Below are the code and all the weights of a small trained network. Each question names an input and a target symbol and asks about switching units off, where a switched-off unit gives its printed mean instead of its output.

import numpy as np


def w(rows, s, z=0):
    codes = np.array(rows[::2]) - 128.0
    scale = np.full(codes.shape[1], s)
    scale[-1] = z or s
    return codes * scale


def norm(h):
    return h / np.sqrt((h * h).mean(-1, keepdims=True) + 1e-5)


def f(y):
    return y / 2 * (1 + np.tanh(0.7978845608 * (y + 0.044715 * y**3)))


def softmax(a):
    e = np.exp(a - a.max(-1, keepdims=True))
    return e / e.sum(-1, keepdims=True)


def log_softmax(a):
    a = a - a.max(-1, keepdims=True)
    return a - np.log(np.exp(a).sum(-1, keepdims=True))


def net(x, mask):
    ids = ['αβγδεζηθλμξσω'.index(c) for c in x.split()]
    T = len(ids)
    res = E[ids] + P[:T]
    u = 0
    for l in range(2):
        r = norm(res)
        for j in range(2):
            rows = slice(2 * j, 2 * j + 2)
            q, k, v = (r @ M[l][rows].T for M in (Q, K, V))
            z = softmax(np.where(np.tri(T) > 0, q @ k.T / 2**0.5, -1e9)) @ v
            o = O[l][rows]
            res = res + np.where(mask[u + j], z, o[:, -1]) @ o[:, :-1]
        u += 2
        y = f(norm(res) @ A[l][:, :-1].T + A[l][:, -1])
        res = res + np.where(mask[u : u + 12], y, B[l][:, -1]) @ B[l][:, :-1]
        u += 12
    return log_softmax(norm(res)[-1] @ U[:, :-1].T + U[:, -1])


Q, K, V, O, A, B = {}, {}, {}, {}, {}, {}
E = w([
[131,115,91,139,134,175,84,14,95,109],'α',
[115,108,2,132,106,100,127,106,178,92],'β',
[168,101,78,180,126,94,99,141,60,174],'γ',
[198,139,153,52,68,142,107,142,65,174],'δ',
[191,158,159,134,84,105,178,83,128,58],'ε',
[142,213,83,92,150,106,101,180,160,144],'ζ',
[69,121,137,51,195,128,91,141,80,87],'η',
[103,47,107,80,86,144,196,134,115,130],'θ',
[213,94,106,82,208,171,141,104,152,111],'λ',
[89,118,181,78,101,75,87,61,199,138],'μ',
[139,70,141,135,197,23,155,144,135,133],'ξ',
[142,174,80,94,162,100,175,95,82,130],'σ',
[124,166,129,140,151,182,188,96,106,133],'ω',
],0.013)
P = w([
[147,149,200,180,135,191,122,210,163,93],'0',
[151,127,80,62,114,120,123,103,68,98],'1',
[167,126,79,64,128,102,134,85,72,122],'2',
[163,130,52,43,124,96,153,67,65,130],'3',
[159,135,37,55,113,77,137,64,42,130],'4',
[164,146,29,32,123,62,141,41,59,148],'5',
[153,159,26,26,115,59,126,44,68,169],'6',
[150,154,17,17,129,56,162,19,76,177],'7',
[167,151,3,12,120,32,144,17,52,162],'8',
],0.0058)
Q[0] = w([
[129,95,91,45,149,58,123,134,85,54],'0.h0',
[244,119,84,97,78,70,142,67,132,199],'0.h0',
[134,92,127,162,194,77,151,135,207,111],'0.h1',
[188,60,58,2,164,67,120,60,94,124],'0.h1',
],0.0071)
K[0] = w([
[158,129,159,254,134,154,112,171,253,173],'0.h0',
[17,163,201,183,191,174,134,191,157,34],'0.h0',
[81,204,137,120,68,96,139,116,49,109],'0.h1',
[126,136,191,241,161,216,160,240,227,75],'0.h1',
],0.0062)
V[0] = w([
[188,165,77,180,64,98,188,34,161,142],'0.h0',
[163,139,46,12,177,133,157,105,98,127],'0.h0',
[142,168,58,134,145,103,49,183,206,162],'0.h1',
[88,255,207,153,168,86,99,122,136,119],'0.h1',
],0.0049)
O[0] = w([
[220,161,110,148,52,47,157,90,165,163,44],'0.h0',
[125,185,145,97,225,61,180,128,85,85,250],'0.h0',
[111,181,193,190,48,123,132,47,93,33,60],'0.h1',
[2,164,93,199,88,113,100,133,62,198,99],'0.h1',
],0.0047,0.0018)
A[0] = w([
[71,124,143,206,134,203,206,151,173,200,3],'0.n0',
[79,136,172,101,106,100,111,132,100,171,85],'0.n1',
[57,38,77,156,95,163,151,232,203,97,105],'0.n2',
[19,186,120,156,187,81,164,144,107,189,60],'0.n3',
[116,168,100,171,52,67,106,83,137,153,49],'0.n4',
[13,131,69,180,69,82,117,97,218,132,72],'0.n5',
[115,135,168,179,120,41,189,227,166,132,70],'0.n6',
[125,201,134,167,68,77,123,126,127,160,125],'0.n7',
[141,166,16,103,164,125,52,211,246,191,78],'0.n8',
[84,48,2,183,161,39,115,136,230,23,82],'0.n9',
[172,87,139,236,134,141,77,157,97,105,41],'0.n10',
[117,177,187,205,127,207,140,57,123,49,62],'0.n11',
],0.005,0.006)
B[0] = w([
[101,159,185,124,140,211,238,110,161,141,38],'0.n0',
[121,151,128,97,124,114,91,122,115,142,61],'0.n1',
[62,58,122,197,109,107,166,105,146,106,71],'0.n2',
[134,138,129,98,121,120,134,93,98,207,143],'0.n3',
[136,134,115,124,104,110,143,91,116,155,72],'0.n4',
[98,159,149,118,117,148,135,110,38,128,85],'0.n5',
[162,93,145,161,175,89,147,52,153,118,7],'0.n6',
[133,143,95,133,106,102,149,127,86,132,142],'0.n7',
[90,104,121,178,130,106,153,189,141,59,218],'0.n8',
[70,208,253,139,150,126,151,78,47,110,249],'0.n9',
[92,32,97,125,102,110,100,160,111,128,2],'0.n10',
[117,101,76,130,142,183,124,107,151,55,83],'0.n11',
],0.0062,0.00081)
Q[1] = w([
[110,120,38,58,133,76,177,85,56,75],'1.h0',
[119,144,44,71,127,58,135,99,102,115],'1.h0',
[143,119,125,136,111,119,96,177,117,142],'1.h1',
[135,126,212,255,131,220,120,208,205,176],'1.h1',
],0.0087)
K[1] = w([
[120,156,232,224,116,207,110,201,174,168],'1.h0',
[170,157,235,226,135,236,150,189,171,207],'1.h0',
[110,92,164,66,109,161,150,161,153,130],'1.h1',
[125,109,19,1,114,5,163,33,58,110],'1.h1',
],0.0062)
V[1] = w([
[116,8,104,151,124,26,119,141,64,140],'1.h0',
[218,133,60,170,200,101,173,129,169,74],'1.h0',
[152,155,253,140,158,64,194,199,172,179],'1.h1',
[217,115,125,125,66,129,59,207,99,108],'1.h1',
],0.0051)
O[1] = w([
[175,231,125,143,165,189,67,66,136,156,5],'1.h0',
[139,137,49,180,107,179,115,193,44,114,133],'1.h0',
[147,19,140,145,112,170,131,30,77,127,123],'1.h1',
[95,153,172,255,226,94,151,127,141,180,226],'1.h1',
],0.006,0.0028)
A[1] = w([
[95,135,74,151,183,123,134,61,209,55,11],'1.n0',
[75,131,144,123,106,172,88,134,107,161,126],'1.n1',
[117,167,80,133,115,171,131,204,172,105,85],'1.n2',
[155,60,130,116,103,22,48,182,115,92,112],'1.n3',
[144,178,199,132,141,166,172,166,194,119,159],'1.n4',
[159,72,170,91,124,162,160,148,108,187,43],'1.n5',
[148,226,131,208,162,143,95,69,173,195,2],'1.n6',
[139,125,179,168,107,114,109,135,153,189,62],'1.n7',
[103,183,147,132,166,235,166,117,150,191,145],'1.n8',
[102,86,107,150,130,119,50,158,122,181,97],'1.n9',
[180,135,162,96,48,194,49,184,103,117,70],'1.n10',
[81,123,162,89,91,86,56,58,254,150,177],'1.n11',
],0.0073,0.005)
B[1] = w([
[142,102,202,149,115,89,24,205,102,94,135],'1.n0',
[104,121,87,172,138,143,123,146,69,113,120],'1.n1',
[85,129,86,167,117,163,83,50,170,129,151],'1.n2',
[101,169,157,209,157,191,194,114,195,143,254],'1.n3',
[115,96,135,169,92,158,156,194,159,67,144],'1.n4',
[141,158,125,113,128,47,79,114,114,172,154],'1.n5',
[140,87,182,2,3,142,133,197,53,161,138],'1.n6',
[128,164,147,117,132,93,177,65,83,108,93],'1.n7',
[126,68,136,158,108,136,117,188,63,87,161],'1.n8',
[102,135,129,133,181,179,191,176,95,170,123],'1.n9',
[110,149,200,220,128,166,120,180,123,78,144],'1.n10',
[150,195,126,160,154,224,206,145,109,163,225],'1.n11',
],0.0065,0.0022)
U = w([
[77,15,104,87,37,122,173,164,166,156,106],'α',
[124,129,130,165,150,179,185,159,100,78,255],'β',
[242,64,119,82,204,169,108,163,198,91,89],'γ',
[152,104,60,255,130,139,143,143,91,225,89],'δ',
[219,153,162,133,47,100,186,89,180,15,86],'ε',
[135,89,218,171,199,48,142,105,156,160,120],'ζ',
[157,169,84,69,139,77,139,95,73,164,119],'η',
[125,95,109,167,110,183,4,31,136,123,131],'θ',
[95,189,169,129,108,218,190,77,182,198,91],'λ',
[23,134,153,31,223,172,102,165,90,105,73],'μ',
[100,192,74,147,127,98,94,197,219,126,123],'ξ',
[23,156,151,181,67,55,99,93,81,57,99],'σ',
[169,147,202,115,73,120,86,196,79,169,120],'ω',
],0.0072,0.014)

Each question gives the input, a string of symbols that net reads in full, and the target symbol t.
The units are the heads (2 rows each of Q, K, V and O) and the neurons (one row each of A and B). Each row of codes is followed by its name. A weight is (code - 128) times the scale printed after its matrix; where a second scale follows, it is the last column's (O, A, B and U).
mask holds one flag per unit, layer by layer, with each layer's heads first. A switched-off unit (its flag False) gives its mean, the last column of its rows in O or B, instead of its output. The means were averaged over made-up inputs and are rounded, as every weight is.
A unit's drop is (log p(t) with every unit on - log p(t) with that unit switched off) / (log p(t) with every unit on - log p(t) with every unit switched off).
The circuit of an input: a set's keep is (log p(t) with only the set's units on - log p(t) with every unit switched off) / (log p(t) with every unit on - log p(t) with every unit switched off). Starting from the 12 units with the biggest drops (on a tie, the unit counted first), units are removed one at a time, each time the one whose removal leaves the highest keep (on an exact tie, the one counted first), for as long as the keep stays at least 0.8.
circuit, biggest first: the units of the circuit, biggest drop first
most important unit: the unit with the biggest drop
top k neurons: the k neurons with the biggest drops, biggest first
top k neurons in layer l: the k neurons of layer l with the biggest drops, biggest first
heads that matter: for each layer, one digit per head in row order, 1 if its drop is at least 0.15 and else 0, layers parted by /
drop of u: that unit's drop, to one decimal
input ω η η θ α θ δ, target α: most important unit	1.h0
input λ η γ σ δ, target β: circuit, biggest first	1.h0, 1.n10
input δ ω ε δ θ θ, target ζ: circuit, biggest first	1.h1, 1.h0
input δ α μ γ, target ζ: heads that matter	00 / 11
input η β ξ δ σ θ γ μ ζ, target μ: heads that matter	10 / 00
input ω ξ ε ε, target α: circuit, biggest first	1.h0, 0.h1, 1.h1
input ξ ω δ θ γ γ, target θ: circuit, biggest first	1.h1, 1.h0
input ω β δ ω β ω λ μ ζ, target α: circuit, biggest first	1.h1, 1.h0
input η ε γ δ β δ, target μ: heads that matter	10 / 00
input γ γ γ ω, target ω: top 2 neurons	1.n6, 0.n10
input δ ζ θ σ ω, target ζ: circuit, biggest first	1.h0, 1.h1
input μ δ λ σ α η δ γ ω, target λ: heads that matter	11 / 10
input θ ε σ ξ α σ ε, target γ: heads that matter	01 / 00
input θ θ α, target γ: circuit, biggest first	0.h1
input μ ω θ ω, target λ: circuit, biggest first	1.h0, 0.h1
input ε γ ω δ, target δ: heads that matter	11 / 11
input α α μ β θ ω, target ξ: heads that matter	00 / 01
input α ε γ α, target η: heads that matter	10 / 01
input λ δ δ θ μ, target λ: top 2 neurons in layer 1	1.n3, 1.n11
input ω σ ξ γ η ω, target α: top neuron	0.n0
input λ γ ω ω ζ μ, target β: top 2 neurons	1.n3, 1.n11
input ω δ θ γ, target α: top 2 neurons	0.n0, 1.n11
input μ β ε ω σ β α, target λ: drop of 0.h1	0.2
input δ ξ λ η η λ ε ζ η, target ζ: drop of 1.h1	0.5
input ε λ α, target δ: drop of 0.h0	0.2
input ζ ε ζ β δ η ε, target σ: drop of 0.h1	1.1
input η ω ω α ζ δ μ α λ, target μ: circuit, biggest first	0.h0
